Below are the code and all the weights of a small trained network. Each question names an input and a target symbol and asks about switching units off, where a switched-off unit gives its printed mean instead of its output.

import numpy as np


def w(rows, s, z=0):
    codes = np.array(rows[::2]) - 128.0
    scale = np.full(codes.shape[1], s)
    scale[-1] = z or s
    return codes * scale


def f(y):
    return y / 2 * (1 + np.tanh(0.7978845608 * (y + 0.044715 * y**3)))


def softmax(a):
    e = np.exp(a - a.max(-1, keepdims=True))
    return e / e.sum(-1, keepdims=True)


def log_softmax(a):
    a = a - a.max(-1, keepdims=True)
    return a - np.log(np.exp(a).sum(-1, keepdims=True))


def net(x, mask):
    ids = ['Φζηθμξτω'.index(c) for c in x.split()]
    T = len(ids)
    res = E[ids] + P[:T]
    q, k, v = (res @ M[0].T for M in (Q, K, V))
    z = softmax(np.where(np.tri(T) > 0, q @ k.T / 3**0.5, -1e9)) @ v
    res = res + np.where(mask[0], z, O[0][:, -1]) @ O[0][:, :-1]
    y = f(res @ A[0][:, :-1].T + A[0][:, -1])
    res = res + np.where(mask[1:9], y, B[0][:, -1]) @ B[0][:, :-1]
    return log_softmax(res[-1] @ U[:, :-1].T + U[:, -1])


Q, K, V, O, A, B = {}, {}, {}, {}, {}, {}
E = w([
[148,189,76,168,109,101],'Φ',
[6,165,89,208,239,146],'ζ',
[191,160,62,123,194,208],'η',
[217,221,190,130,41,116],'θ',
[133,180,77,182,133,117],'μ',
[165,190,58,183,92,99],'ξ',
[73,55,132,58,12,211],'τ',
[33,209,195,188,164,72],'ω',
],0.013)
P = w([
[245,59,86,179,161,5],'0',
[163,109,142,144,148,159],'1',
[142,133,133,135,139,171],'2',
[130,145,124,127,134,171],'3',
[120,154,114,116,130,169],'4',
[103,168,103,111,127,172],'5',
[95,171,105,103,129,178],'6',
[95,171,105,98,125,181],'7',
[80,175,96,97,126,185],'8',
],0.012)
Q[0] = w([
[233,49,149,176,174,48],'h1',
[92,83,145,2,100,107],'h1',
[192,157,64,58,88,149],'h1',
],0.0097)
K[0] = w([
[175,204,99,169,169,107],'h1',
[127,248,168,113,168,153],'h1',
[162,112,115,75,116,143],'h1',
],0.013)
V[0] = w([
[249,131,94,53,154,196],'h1',
[164,238,172,249,223,102],'h1',
[205,174,255,69,57,95],'h1',
],0.0064)
O[0] = w([
[7,186,214,254,95,185,214],'h1',
[149,237,79,94,162,84,252],'h1',
[81,108,76,158,234,207,32],'h1',
],0.0078,0.0034)
A[0] = w([
[20,122,165,210,214,98,133],'n1',
[168,134,239,101,50,9,113],'n2',
[134,72,131,86,59,214,22],'n3',
[81,132,167,145,154,239,44],'n4',
[130,167,190,125,158,121,62],'n5',
[188,105,35,16,168,2,2],'n6',
[232,75,16,52,221,163,51],'n7',
[243,184,113,204,175,83,137],'n8',
],0.0083,0.0037)
B[0] = w([
[184,100,49,121,119,119,169],'n1',
[193,107,47,188,128,113,161],'n2',
[153,149,74,152,128,81,165],'n3',
[84,141,157,79,115,109,198],'n4',
[151,150,127,132,140,117,145],'n5',
[95,102,176,77,127,202,197],'n6',
[139,99,62,200,76,7,152],'n7',
[116,168,150,127,94,123,255],'n8',
],0.011,0.0095)
U = w([
[155,191,1,166,104,67,147],'Φ',
[45,216,185,43,132,183,146],'ζ',
[126,117,123,112,131,149,119],'η',
[118,134,135,120,139,135,56],'θ',
[121,129,134,123,135,135,67],'μ',
[200,76,131,165,181,159,253],'ξ',
[122,109,135,126,128,167,170],'τ',
[121,124,133,125,138,143,97],'ω',
],0.0098,0.0063)

Each question gives the input, a string of symbols that net reads in full, and the target symbol t.
The units are the heads (3 rows each of Q, K, V and O) and the neurons (one row each of A and B). Each row of codes is followed by its name. A weight is (code - 128) times the scale printed after its matrix; where a second scale follows, it is the last column's (O, A, B and U).
mask holds one flag per unit, heads first, then neurons. A switched-off unit (its flag False) gives its mean, the last column of its rows in O or B, instead of its output. The means were averaged over made-up inputs and are rounded, as every weight is.
A unit's drop is (log p(t) with every unit on - log p(t) with that unit switched off) / (log p(t) with every unit on - log p(t) with every unit switched off).
The circuit of an input: a set's keep is (log p(t) with only the set's units on - log p(t) with every unit switched off) / (log p(t) with every unit on - log p(t) with every unit switched off). Starting from all 9 units, units are removed one at a time, each time the one whose removal leaves the highest keep (on an exact tie, the one counted first), for as long as the keep stays at least 0.8.
units of the circuit, in order: the units of the circuit, biggest drop first
most important unit: the unit with the biggest drop
k most important neurons: the k neurons with the biggest drops, biggest first
drop when u is switched off: that unit's drop, to one decimal
input ξ η ζ, target Φ: 3 most important neurons : n1; n6; n4
input τ Φ μ, target ξ: most important unit : h1
input ω ω η ζ ω μ μ ω μ, target ζ: 3 most important neurons : n2; n6; n1
input μ τ θ θ, target ξ: units of the circuit, in order : h1; n8
input Φ ξ η Φ, target ζ: 4 most important neurons : n7; n2; n1; n3
input μ μ μ, target ζ: 2 most important neurons : n7; n2
input θ ξ μ ζ ω η ω ξ, target ζ: 4 most important neurons : n7; n2; n1; n3
input ω ξ Φ ζ ζ ζ η θ, target Φ: 2 most important neurons : n2; n6
input Φ Φ ζ ω ω μ η, target Φ: 3 most important neurons : n7; n6; n4
input ζ ω η, target Φ: 3 most important neurons : n7; n4; n6
input ω ξ μ μ ζ μ ξ, target ζ: drop when n1 is switched off : 0.3
input μ η ζ Φ η ω, target Φ: drop when n8 is switched off : 0.0
input ω μ Φ η Φ, target ζ: drop when h1 is switched off : 0.1
input τ Φ ξ, target ξ: units of the circuit, in order : h1
